(in the rows, 128 means zero)
Each row of numbers belongs to one of the elements below and depends on some of the facts about them. Some rows are named. Which element is each other row?

There are 3 kinds of fact about the elements: stoklo, gruplo, torabon.
bafel {stoklo=klabil,fozem,rivil, gruplo=a, torabon=409}
baklo {stoklo=pozu, gruplo=a, torabon=409}
bazan {stoklo=rivil, gruplo=a, torabon=409}
beral {stoklo=gelan,natem, gruplo=b, torabon=409}
bifla {stoklo=kletrak, gruplo=b, torabon=409}
bilin {stoklo=briflek, gruplo=b, torabon=986}
biskek {stoklo=dreklo,ridim,brekam,gegrobrir, gruplo=a, torabon=409}
bize {stoklo=fige, gruplo=a, torabon=409}
brekam {gruplo=a, torabon=986}
brelar {stoklo=pozu, gruplo=a, torabon=409}
briflek {stoklo=grovir,natem, gruplo=a, torabon=986}
brigun {stoklo=meda,dronisa,brekam, gruplo=a, torabon=409}
brusto {stoklo=stoplur, gruplo=a, torabon=409}
brutu {stoklo=gelan, gruplo=a, torabon=986}
bulilon {gruplo=a, torabon=986}
damu {stoklo=brekam,kisken, gruplo=b, torabon=986}
dezi {stoklo=tragren, gruplo=a, torabon=409}
dibris {stoklo=lirus,lenes, gruplo=b, torabon=409}
dila {stoklo=kanos,kletrak, gruplo=a, torabon=409}
dradam {stoklo=pubron,stoplur, gruplo=a, torabon=986}
dragel {gruplo=b, torabon=409}
dreklo {gruplo=a, torabon=409}
drene {stoklo=gutraza,brelar, gruplo=b, torabon=986}
dretak {stoklo=letrul, gruplo=a, torabon=986}
dristuvo {stoklo=nastom,notres, gruplo=a, torabon=986}
dronisa {gruplo=a, torabon=986}
drukluk {stoklo=nasegrel, gruplo=a, torabon=986}
dutru {stoklo=natem, gruplo=b, torabon=409}
fakloma {stoklo=stoplur, gruplo=b, torabon=409}
febros {stoklo=getrak, gruplo=a, torabon=986}
fedra {gruplo=a, torabon=986}
feplok {gruplo=b, torabon=986}
fesal {stoklo=vutiklu,stoplur, gruplo=a, torabon=409}
fige {stoklo=skebrifluk, gruplo=a, torabon=986}
flaze {stoklo=vutiklu,vaki,getrak, gruplo=a, torabon=986}
fliklotrir {stoklo=zetremek,brelar, gruplo=a, torabon=409}
flitin {stoklo=brekam, gruplo=b, torabon=986}
flobrugis {stoklo=febros, gruplo=a, torabon=986}
floklapos {stoklo=penu, gruplo=b, torabon=986}
fodum {stoklo=niban, gruplo=b, torabon=986}
fozem {stoklo=fedra,nufum,dronisa,pimem, gruplo=a, torabon=986}
gagok {stoklo=tepliplas,niban,guzos, gruplo=b, torabon=409}
gegrobrir {stoklo=pofum,vetru, gruplo=b, torabon=409}
gelan {stoklo=kletrak, gruplo=b, torabon=409}
getrak {stoklo=fedra,skebrifluk,kletrak, gruplo=a, torabon=409}
getun {stoklo=drene,brelar,trotir,stoplur, gruplo=a, torabon=409}
gini {stoklo=flobrugis, gruplo=a, torabon=986}
graplanur {stoklo=skugrokik,bize, gruplo=a, torabon=409}
grebrin {stoklo=nefla,vebe, gruplo=b, torabon=409}
grevuk {stoklo=damu, gruplo=a, torabon=986}
groskire {stoklo=grovir, gruplo=a, torabon=986}
grovir {stoklo=tigra, gruplo=a, torabon=986}
grugrek {stoklo=ploster, gruplo=a, torabon=409}
gutraza {stoklo=fedra, gruplo=a, torabon=409}
guzos {stoklo=pimem, gruplo=a, torabon=986}
kanos {stoklo=stoplur, gruplo=b, torabon=986}
kaplak {gruplo=a, torabon=409}
kisken {gruplo=a, torabon=409}
klabil {stoklo=dronisa,zaskube,nasegrel, gruplo=a, torabon=409}
klasem {gruplo=a, torabon=409}
klavo {gruplo=a, torabon=409}
kletrak {gruplo=b, torabon=409}
kliku {stoklo=nefla,bifla, gruplo=a, torabon=986}
koplok {stoklo=tigra, gruplo=a, torabon=986}
laflum {stoklo=flobrugis,gegrobrir, gruplo=a, torabon=409}
latom {stoklo=stekal, gruplo=a, torabon=986}
lenes {stoklo=briflek,gutraza,skobri,nasegrel,natem,letrul, gruplo=b, torabon=986}
letrul {stoklo=mikluton,troskal, gruplo=a, torabon=409}
levok {stoklo=bifla, gruplo=a, torabon=986}
lirus {stoklo=vudrom,dutru, gruplo=a, torabon=986}
lopiplal {stoklo=mezor, gruplo=b, torabon=409}
lukla {stoklo=kletrak, gruplo=a, torabon=409}
magon {gruplo=a, torabon=986}
meda {stoklo=zaskube, gruplo=b, torabon=986}
mezor {stoklo=koplok, gruplo=b, torabon=986}
mikluton {gruplo=a, torabon=409}
mise {stoklo=vode,getun,stoplur, gruplo=a, torabon=986}
mogom {stoklo=plipodam, gruplo=b, torabon=409}
moskipa {stoklo=brusto, gruplo=a, torabon=409}
muplal {stoklo=plalun,graplanur,feplok, gruplo=a, torabon=409}
nagi {stoklo=flitin,kisken,rasin, gruplo=b, torabon=409}
naru {stoklo=fige, gruplo=a, torabon=409}
nasegrel {stoklo=mogom, gruplo=a, torabon=409}
nasi {stoklo=plipodam,baklo, gruplo=b, torabon=409}
nastom {stoklo=dronisa, gruplo=b, torabon=986}
natem {stoklo=fige,pozu, gruplo=b, torabon=986}
nefla {stoklo=kanos, gruplo=b, torabon=409}
niban {stoklo=letrul, gruplo=b, torabon=409}
notres {stoklo=vulo, gruplo=b, torabon=409}
nufum {stoklo=fedra,klasem, gruplo=b, torabon=986}
nuvun {gruplo=a, torabon=409}
penu {stoklo=zaskube,flaze, gruplo=a, torabon=409}
pezitral {stoklo=penu,sotrin,flaze, gruplo=a, torabon=986}
pimem {stoklo=tragren, gruplo=a, torabon=409}
plakla {stoklo=niban,veres, gruplo=b, torabon=409}
plalun {stoklo=naru,dronisa,kisken,pozu, gruplo=a, torabon=986}
plipodam {stoklo=dronisa, gruplo=a, torabon=409}
plobrukul {stoklo=skugrokik, gruplo=b, torabon=409}
ploster {stoklo=fedra,mikluton,pozu, gruplo=a, torabon=409}
pofum {stoklo=supo, gruplo=b, torabon=409}
pozu {gruplo=a, torabon=986}
pubron {stoklo=ploster, gruplo=a, torabon=986}
pudrefek {stoklo=tragren, gruplo=b, torabon=986}
rabrafor {stoklo=vutiklu, gruplo=a, torabon=986}
rasin {stoklo=pezitral, gruplo=b, torabon=409}
ridim {stoklo=plalun,kisken, gruplo=a, torabon=409}
rivil {stoklo=mikluton, gruplo=b, torabon=986}
rubralis {gruplo=b, torabon=409}
rukos {stoklo=troskal,brelar, gruplo=b, torabon=409}
seklok {gruplo=a, torabon=409}
sepur {stoklo=fakloma,vutiklu,ploster,letrul, gruplo=b, torabon=409}
skebrifluk {stoklo=pozu, gruplo=b, torabon=409}
sketral {stoklo=plakla,stoplur, gruplo=b, torabon=986}
skigil {stoklo=lirus, gruplo=b, torabon=409}
skobri {stoklo=nefla, gruplo=a, torabon=409}
skugrokik {stoklo=sotrin,nuvun,fige, gruplo=a, torabon=409}
skuvuk {stoklo=getrak, gruplo=a, torabon=409}
sotrin {stoklo=fedra,pozu, gruplo=a, torabon=409}
stapomar {gruplo=a, torabon=986}
stekal {stoklo=magon,kletrak, gruplo=b, torabon=409}
stoplur {stoklo=dronisa, gruplo=a, torabon=986}
stugro {stoklo=notres,pimem, gruplo=b, torabon=409}
supo {stoklo=brelar, gruplo=b, torabon=986}
tedal {stoklo=grugrek,vudrom,rubralis,zakal, gruplo=a, torabon=409}
tepliplas {stoklo=vulo, gruplo=a, torabon=409}
teskar {stoklo=vetru,vutiklu,bilin,guzos, gruplo=a, torabon=986}
tigra {stoklo=dronisa, gruplo=a, torabon=986}
tika {stoklo=naru, gruplo=b, torabon=409}
tragren {stoklo=natem, gruplo=b, torabon=409}
troma {stoklo=fedra,laflum,tika,vaki, gruplo=b, torabon=986}
troskal {gruplo=a, torabon=409}
trotir {stoklo=rubralis,zaskube, gruplo=a, torabon=409}
vaki {stoklo=skebrifluk, gruplo=a, torabon=409}
vebe {gruplo=a, torabon=409}
veres {stoklo=vetru,brekam, gruplo=a, torabon=986}
vetru {stoklo=skebrifluk, gruplo=a, torabon=409}
vode {stoklo=tigra, gruplo=b, torabon=409}
vogakle {stoklo=biskek, gruplo=a, torabon=986}
vudrom {stoklo=mikluton,kanos, gruplo=b, torabon=409}
vulo {stoklo=pubron, gruplo=b, torabon=409}
vurigol {stoklo=floklapos,zetremek, gruplo=b, torabon=409}
vusedek {stoklo=moskipa, gruplo=a, torabon=986}
vutiklu {stoklo=baklo, gruplo=b, torabon=986}
zakal {gruplo=a, torabon=986}
zaskube {gruplo=a, torabon=409}
zerun {stoklo=vudrom,vulo, gruplo=a, torabon=986}
zetremek {gruplo=a, torabon=409}
zotren {stoklo=plalun, gruplo=a, torabon=986}

Named rows:
stekal: [ 87  99 156 240 113 160 152 111 129 123 106 166 153  66 106 165 148 109
 125  87  93 109 123 149 135 137 120]
brigun: [139 133 106  86  91 121 123 131 151 171 140  96 117  95 146 112 133 145
 119 177 136 116 145 145 166 129 172]
meda: [141 120 234 188 166 147 114 115  88  83 130 129 151 117 131 151 139  93
 125  71  72 173  75 110  55 159  82]
drukluk: [155 144 150  68 158 127 130 134 124 140 162 103 104 177 168 105  95 143
 118 160 145 148  96 131  87 107 134]
dretak: [168 141 118  65 148 123 132 106  96 115 162 105 110 204 144 118  90 133
 137 164 159 140  95 131 110  98 126]
lukla: [110 131  67 103  96 144 168 118 141 164 122 140 118 101 143 131 114 143
 123 159 159  91 150 152 143 103 181]
rabrafor: [150 148 121  74 162 107 141 112 117 121 138  93 105 177 159 124 103 144
 135 148 152 157 100 124  98 106 129]
plalun: [150 148 134  75 157 110 129 126 132 121 156  94 102 167 162 119 104 153
 126 146 157 147 103 103  95 118 115]
damu: [133 116 229 217 156 124 107 104 113  71 160 112 132 113 133 159 128 116
 133  93  86 160  60  87  86 161  57]
dradam: [163 147 145  81 152 120 124 121 115 126 163  88 111 194 166 117  92 145
 128 148 157 140  94 150 108 104 131]
laflum: [115 141  68  88  90 114 142 120 147 154 121 125 118 108 134 126 129 140
 132 150 153 104 157 132 165 120 167]
tedal: [141 131  85  77  93 126 129 117 125 161 124 114 131 124 131 122 125 130
 126 169 140 118 155 173 177 114 181]
tika: [ 88 103 148 225 120 124 122 127 142 114  88 144 154  76  93 157 166 110
 136  88  80 134 151 128 161 154 103]
skigil: [106  95 154 223 120 140 120 124 132 121 103 138 162  92  86 157 158 108
 132 110  81 130 142 157 173 143 108]
bazan: [142 132  70  76  91 125 128 124 127 154 130 123 126 141 117 113 124 131
 129 170 152 102 160 159 180 113 172]
brusto: [140 131  93  86 104 141 121 155 143 176 123 121 125 114 137 104 132 146
 114 166 156 101 160 147 159 124 157]
rasin: [100 110 153 213 109 134 121 119 123 111  91 148 165  57 101 164 173 102
 131  78  77 131 141 130 144 166 111]
mogom: [111 100 182 218 119 148 102 154 136 130 108 138 161  71 102 139 164 110
 118  91  77 127 140 146 146 159 107]

Name these rows:
No name comes twice in this set of rows, the named rows included.
[147 110 217 213 174 164 112 132  91  83 136 137 155 135 132 154 134 114
 124  75 102 145  75 119  71 145  57]  kanos
[112  97 148 222 113 130 117 109 123 108  93 127 166  91  88 170 171 103
 138 109  80 137 142 155 177 149 108]  rukos
[154 147 148  73 150 117 120 123 129 129 178  96 101 197 163 108  88 144
 128 148 148 141  90 148 103 101 138]  dristuvo
[112  89 170 234 120 157 123 122 128 136 114 140 160  71 103 156 154 110
 120 123  86 124 127 163 159 137 110]  grebrin
[143 147 131  83 161  98 142 112 134 127 152  89  96 191 162 116  90 152
 135 161 145 162  94 141 116  96 135]  teskar
[147 132  56  69  92 132 118 135 121 146 124 136 131 138 106 115 129 127
 131 166 162  95 167 134 171 117 156]  letrul
[133 112 217 220 178 131 122 111 108  81 129 109 147 153 130 160 124 116
 136  92  85 170  76 150 101 129  76]  lenes
[156 156 118  63 145 117 124 121 113 102 156 115 109 207 147 116  95 134
 134 124 161 130 108 119  98 110 126]  pubron
[143 112 209 205 160 135 109  99  89  68 151 124 145 164 110 161 115 101
 141  99  85 160  66 133 105 131  71]  fodum
[113 132  78  89 103 101 138 127 162 170 123 109 111 116 133 108 128 152
 129 180 141 125 163 146 178 112 171]  muplal
[128 140  47  71 102 116 130 143 133 150  98 137 129 114 116 115 143 137
 131 143 161 109 184 111 157 131 151]  brelar
[126 136  53  54 102 127 136 141 118 158 103 152 126 104 117 104 145 120
 123 152 148 116 172 104 134 132 166]  zetremek

Now the same elements, written a new way:
Some rows with their names:
damu: [106 134 153 122 122 159 144 179 138 106 128 116 148 121 165 143 140 137
 157 138 125 129 127  82 129 163 129 159 151 112 122]
supo: [108 127 154 124 132 152 140 182 141 112 123 119 151 119 144 143 138 134
 146 133 133 148 126  85 130 149 118 152 155 113 125]
grevuk: [135 129 122 123 105 188 160 115 130 120 166 142 107 107 151 116 153 126
 137 145 125 101 113 117 130 146 137 166 134 124 143]
troma: [106 128 144 126 129 157 153 181 142 113 124 107 149 128 150 148 137 139
 146 133 133 146 130  90 125 154 125 147 153 117 130]
naru: [134 130 111 129 131 115 118  91 119 137 127 133 127 152 122 116 122 121
 124 125 122 108 127 164 130 120 137 122 111 135 124]
tedal: [156 125 113 132 125 114 113 103 123 146 123 138 112 131 114 117 120 118
 109 123 125 117 136 150 125 103 131 115 114 140 130]
drene: [111 125 152 126 132 146 142 181 140 114 122 119 150 118 139 146 134 138
 147 134 135 153 128  86 129 148 117 143 153 116 126]
bafel: [153 127 109 131 124 118 117 104 124 146 124 136 116 138 119 118 120 117
 110 124 124 115 137 153 124 108 135 117 113 138 132]
kliku: [125 127 125 127 112 177 169  98 119 127 174 124  96 101 106 126 159 137
 123 133 131 120 106 119 131 131 120 128 134 137 147]
fodum: [127 126 148 128 118 158 150 189 144 119 121 116 141 110 152 150 131 140
 140 135 135 149 141  79 122 145 123 139 153 121 131]
mogom: [124 133 140 128 137  97  99 169 132 129  83 108 156 155 139 145 112 128
 132 118 120 136 151 117 123 126 130 118 131 125 111]
gegrobrir: [118 137 139 125 140 109 100 171 133 124  83 106 160 155 149 139 117 122
 137 117 113 124 144 113 126 135 135 136 132 121 110]
plobrukul: [ 95 135 122 130 144 109 122 156 134 127  89  89 180 203 142 155 112 139
 142 116 122 136 148 138 124 143 141 113 129 127 114]
brusto: [143 126  94 122 140 130 104 101 138 128 136 158 127 127  99 130 116 130
 109 123 131 118 129 146 132 126 122 106 109 124 135]
fakloma: [123 133 138 126 142  99  99 171 134 125  86 110 156 150 136 146 111 128
 130 117 119 135 149 112 125 129 129 118 131 124 112]
fedra: [126 121 134 129 121 145 153 100 124 122 166 150 111 102 121 116 140 134
 138 143 142 130 107 129 135 134 117 135 132 128 133]
rubralis: [125 132 149 127 146  82  91 165 128 126  84 118 155 144 130 139 108 127
 135 119 122 137 146 112 128 125 122 114 133 123 102]
magon: [106 133 141 128 138 106 164  94 122  96 176 127  70   8 134 103 128 139
 133 127 150 150  74 123 125 151 115 137 128 133 131]

Name these rows:
No name comes twice in this set of rows, the named rows included.
[134 121 125 127 117 164 153 108 130 125 169 151 109  96 117 122 141 135
 129 143 141 131 112 122 133 134 118 135 132 126 143]  stoplur
[136 130 113 129 132 110 116  93 120 137 130 131 117 133 119 113 124 118
 117 121 123 113 123 156 128 116 134 125 114 136 127]  getrak
[136 124 127 126 114 166 156 108 127 124 166 147 108  99 131 116 143 130
 134 143 136 120 113 123 132 136 125 148 134 126 140]  veres
[148 120 106 129 143 128 109 114 129 147 119 138 127 137 103 109 134  96
  98 116 123 123 125 152 129  99 128 144 123 131 138]  fliklotrir
[150 128 114 133 124 108 117  97 121 143 125 139 117 137 123 118 116 121
 117 126 126 114 136 156 126 109 134 113 112 140 126]  pimem
[119 135 140 125 145 108  97 173 132 125  83 108 160 153 143 139 119 120
 134 115 114 128 144 113 126 133 133 135 133 119 110]  pofum
[115 127 145 125 123 159 147 187 146 114 124 116 144 112 147 154 135 142
 141 134 134 148 135  82 125 150 122 140 152 116 132]  sketral
[134 119 121 128 114 164 155 116 132 127 165 147 107  99 120 122 144 132
 122 141 140 136 115 123 131 128 123 138 133 126 150]  mise
[122 134 140 129 138  95 106 167 130 128  85 104 156 160 138 146 110 131
 134 117 121 139 151 117 122 127 129 112 131 129 111]  dutru
[138 130 106 130 130 121 122 102 124 140 126 125 117 135 121 117 126 115
 112 119 121 112 126 155 125 115 139 128 115 137 133]  skuvuk
[128 126 135 124 116 160 149 102 123 117 167 153 111 100 136 112 145 129
 144 146 133 116 106 124 136 141 125 151 133 123 132]  brekam

